Below are the code and all the weights of a small trained network. Each question names an input and a class and asks about switching units off, where a switched-off unit gives its printed mean instead of its output.

import numpy as np


def w(rows, s, z=0):
    codes = np.array(rows[::2]) - 128.0
    scale = np.full(codes.shape[1], s)
    scale[-1] = z or s
    return codes * scale


def norm(h):
    return h / np.sqrt((h * h).mean(-1, keepdims=True) + 1e-5)


def f(y):
    return y / 2 * (1 + np.tanh(0.7978845608 * (y + 0.044715 * y**3)))


def log_softmax(a):
    a = a - a.max(-1, keepdims=True)
    return a - np.log(np.exp(a).sum(-1, keepdims=True))


def net(x, mask):
    res = np.array(x, float).reshape(1, 4) / 4 @ E
    u = 0
    for l in range(2):
        y = f(norm(res) @ A[l][:, :-1].T + A[l][:, -1])
        res = res + np.where(mask[u : u + 4], y, B[l][:, -1]) @ B[l][:, :-1]
        u += 4
    return log_softmax(norm(res)[-1] @ U[:, :-1].T + U[:, -1])


A, B = {}, {}
E = w([
[116,177,127,139,116,149,123,184,235,164],'x0',
[210,111,109,113,183,195,30,173,172,203],'x1',
[128,131,55,86,96,179,50,88,190,44],'x2',
[146,196,123,100,95,254,198,80,168,148],'x3',
],0.0086)
A[0] = w([
[135,78,151,115,65,211,182,122,182,191,120],'0.n1',
[142,69,132,133,104,82,196,113,99,129,189],'0.n2',
[189,90,113,113,108,140,180,95,60,196,2],'0.n3',
[167,2,154,138,178,168,80,140,100,162,34],'0.n4',
],0.0075,0.00085)
B[0] = w([
[248,104,192,140,100,207,109,108,101,160,254],'0.n1',
[106,121,41,190,2,130,87,178,80,29,217],'0.n2',
[85,138,27,79,204,208,207,168,214,148,189],'0.n3',
[64,149,220,90,96,160,104,124,51,112,238],'0.n4',
],0.0081,0.0039)
A[1] = w([
[119,117,136,187,152,84,141,172,82,47,36],'1.n1',
[108,97,46,130,145,172,157,29,105,111,73],'1.n2',
[56,128,146,127,254,127,46,137,154,131,252],'1.n3',
[176,126,42,55,117,89,122,70,197,96,156],'1.n4',
],0.0089,0.0026)
B[1] = w([
[123,114,208,146,183,65,137,7,107,79,255],'1.n1',
[96,131,63,122,89,48,75,237,201,129,227],'1.n2',
[80,161,78,106,49,147,155,116,110,145,251],'1.n3',
[104,111,76,90,169,131,210,165,116,88,226],'1.n4',
],0.012,0.0042)
U = w([
[109,141,163,111,82,238,79,97,1,198,168],'0',
[46,130,21,110,87,151,160,205,135,57,173],'1',
[224,112,150,152,204,73,160,154,162,134,3],'2',
[247,131,71,138,162,186,118,107,161,97,155],'3',
[98,117,163,213,132,52,134,76,45,32,159],'4',
],0.0098,0.0026)

Each question gives the input, the list of numbers given to net, and the class t.
The units are the neurons (one row each of A and B). Each row of codes is followed by its name. A weight is (code - 128) times the scale printed after its matrix; where a second scale follows, it is the last column's (A, B and U).
mask holds one flag per neuron, layer by layer. A switched-off neuron (its flag False) gives its mean, the last column of its row in B, instead of its output. The means were averaged over made-up inputs and are rounded, as every weight is.
A unit's drop is (log p(t) with every unit on - log p(t) with that unit switched off) / (log p(t) with every unit on - log p(t) with every unit switched off).
The circuit of an input: a set's keep is (log p(t) with only the set's units on - log p(t) with every unit switched off) / (log p(t) with every unit on - log p(t) with every unit switched off). Starting from all 8 units, units are removed one at a time, each time the one whose removal leaves the highest keep (on an exact tie, the one counted first), for as long as the keep stays at least 0.8.
units of the circuit, in order: the units of the circuit, biggest drop first
unit that matters most: the unit with the biggest drop
top k neurons: the k neurons with the biggest drops, biggest first
top k neurons in layer l: the k neurons of layer l with the biggest drops, biggest first
drop when u is switched off: that unit's drop, to one decimal
input [8,-4,0,-6], class 4: units of the circuit, in order -> [1.n1]
input [6,-1,-1,1], class 3: top 2 neurons -> [0.n4, 1.n3]
input [-4,-8,-6,8], class 1: units of the circuit, in order -> [0.n3, 1.n2]
input [-8,-4,5,0], class 1: top 2 neurons -> [1.n2, 0.n4]
input [-1,0,-6,3], class 3: units of the circuit, in order -> [0.n3, 1.n3]
input [-4,2,-8,2], class 1: top 2 neurons in layer 0 -> [0.n3, 0.n2]
input [7,5,-4,1], class 0: top 2 neurons -> [1.n2, 1.n4]
input [0,-5,-7,8], class 3: top 2 neurons in layer 0 -> [0.n1, 0.n4]
input [-8,7,8,-3], class 0: top 2 neurons in layer 0 -> [0.n4, 0.n3]
input [5,-6,-7,7], class 0: top 3 neurons -> [0.n1, 1.n2, 1.n4]
input [-5,-2,-8,2], class 1: top 3 neurons -> [0.n3, 1.n2, 0.n4]
input [-6,8,8,4], class 1: top 3 neurons -> [1.n4, 1.n2, 1.n1]
input [5,4,-4,-8], class 0: top 3 neurons in layer 1 -> [1.n3, 1.n2, 1.n4]
input [-8,-4,-4,4], class 1: unit that matters most -> 0.n3
input [-3,4,-2,-5], class 0: top 2 neurons -> [0.n4, 1.n3]
input [-6,-6,-4,7], class 1: top 2 neurons -> [0.n3, 1.n2]
input [-6,4,6,1], class 1: top 2 neurons -> [0.n1, 1.n2]
input [-4,-5,-5,7], class 1: top 2 neurons -> [0.n3, 1.n2]
input [-1,1,2,5], class 3: top 2 neurons -> [0.n1, 0.n4]
input [-3,-6,-1,5], class 1: units of the circuit, in order -> [1.n2]
input [-2,-5,-7,6], class 1: top 3 neurons in layer 0 -> [0.n3, 0.n2, 0.n4]
input [6,8,-8,-1], class 0: top 2 neurons -> [0.n4, 1.n3]
input [2,3,1,1], class 0: top 2 neurons in layer 1 -> [1.n2, 1.n4]
input [-5,6,7,3], class 1: drop when 0.n3 is switched off -> -0.1
input [0,-1,-4,8], class 3: drop when 1.n4 is switched off -> -0.1
input [2,8,-3,-6], class 0: drop when 0.n4 is switched off -> 0.1
input [-6,8,-2,-7], class 0: drop when 0.n2 is switched off -> 0.0
input [-6,8,-4,-7], class 0: top neuron -> [1.n3]
